Each row has a name. After each piece below comes the name of the row it's from, unless a question asks for something else. Each question is about the rows just above it.

Z: [124 135 111 151]
S: [ 76 125 127  86]
R: [117 140 116  86]
W: [189 161 181 133]
V: [124 128 124 150]
Y: [ 74 133 164 138]
U: [150 123 124 128]
E: [ 76 125 134  86]
H: [147 124 133 129]
[123 124 128 150] is which row reordered? : U
[127  86  76 125] is which row reordered? : S
[ 86 127 125  76] is which row reordered? : S
Put [124 150 128 124] back in order: which row is it? : V

M: [153  54 180 134 138 152 142 132  98 155 146  97 174 191  85 193 119 101
 134 100 130 141 171 147 152]
F: [174  98 141 138 193 130 134 146 142 155 153 119  85 101  97 171 147  54
 152 134 100 191 179 152 132]
Q: [138 171 130 132  85 155 193 101 191  97 134 153  55 146 142 147 152  97
 134 119 141 174 152 100 180]
Put [152 153  54 180 134 138 152 142 132  98 155 146  97 174 191  85 193 119
 101 134 100 130 141 171 147] back in order: which row is it? : M
[ 55  85  97  97 100 101 119 130 132 134 134 138 141 142 146 147 152 152
 153 155 171 174 180 191 193] is which row reordered? : Q
Put [132 152 179 191 100 134 152  54 147 171  97 101  85 119 153 155 142 146
 134 130 193 138 141  98 174] back in order: which row is it? : F
Which row holds these entries in another order? [132 174  98 141 138 193 130 134 146 142 155 153 119  85 101  97 171 147
  54 152 134 100 191 179 152] : F
Which row holds these entries in another order? [191 146 130 141 152 147 153  98  54 179 101  85 193 134 134 100 142  97
 155 132 171 138 152 174 119] : F
[ 54  85  97  98 100 101 119 130 132 134 134 138 141 142 146 147 152 152
 153 155 171 174 180 191 193] is which row reordered? : M
Which row holds these entries in another order? [152 147 171 141 130 100 134 101 119 193  85 191 174  97 146 155  98 132
 142 152 138 134 180  54 153] : M

T: [145 138 157 145 121 149  99 111  91 129 139 122 107 156 122 121]
X: [ 98 108  83 110 146 105 158 136 163 115 164 163 106 137  92 189]
K: [110 105  98  83 158 137  92 189 107 164 136 106 163 146 115 163]
L: [121 145 122 145 107 139  91 138 156 129 100 121 157 111 122 149]
J: [127 131 136 129 124 122 120 129 130 125 134 132 127 131 133 127]
Which row holds these entries in another order? [106 163 146 115 163 110 105  98  83 158 137  92 189 107 164 136] : K
[138 139 111 156 122 122 107 121 145 149 121 157 145  91 129 100] is which row reordered? : L
Put [163 110 105  98  83 158 137  92 189 107 164 136 106 163 146 115] back in order: which row is it? : K
Put [120 122 124 125 127 127 127 129 129 130 131 131 132 133 134 136] back in order: which row is it? : J
[ 92 163 136 163 108 146  83 158 164 115 189 105 106  98 110 137] is which row reordered? : X
Put [149 122 111 157 121 100 129 156 138  91 139 107 145 122 145 121] back in order: which row is it? : L
Which row holds these entries in another order? [146 115  98 163 189 105 163 110  92 158  83 106 164 137 107 136] : K

B: [139 110 125 162 128 117 134]
D: [ 84 149 149 114 145 155 126]
A: [127 117 134 110 125 139 162]
P: [113  84 139 129 119 114 113]
C: [110 126 139 162 117 128 134]
N: [144 149  84 155 114 149 126]
Put [ 84 114 126 144 149 149 155] back in order: which row is it? : N
[110 117 125 127 134 139 162] is which row reordered? : A
Which row holds these entries in another order? [110 117 126 128 134 139 162] : C
[ 84 155 145 149 126 114 149] is which row reordered? : D
[134 117 128 162 125 110 139] is which row reordered? : B
Put [149 126 155 144  84 114 149] back in order: which row is it? : N

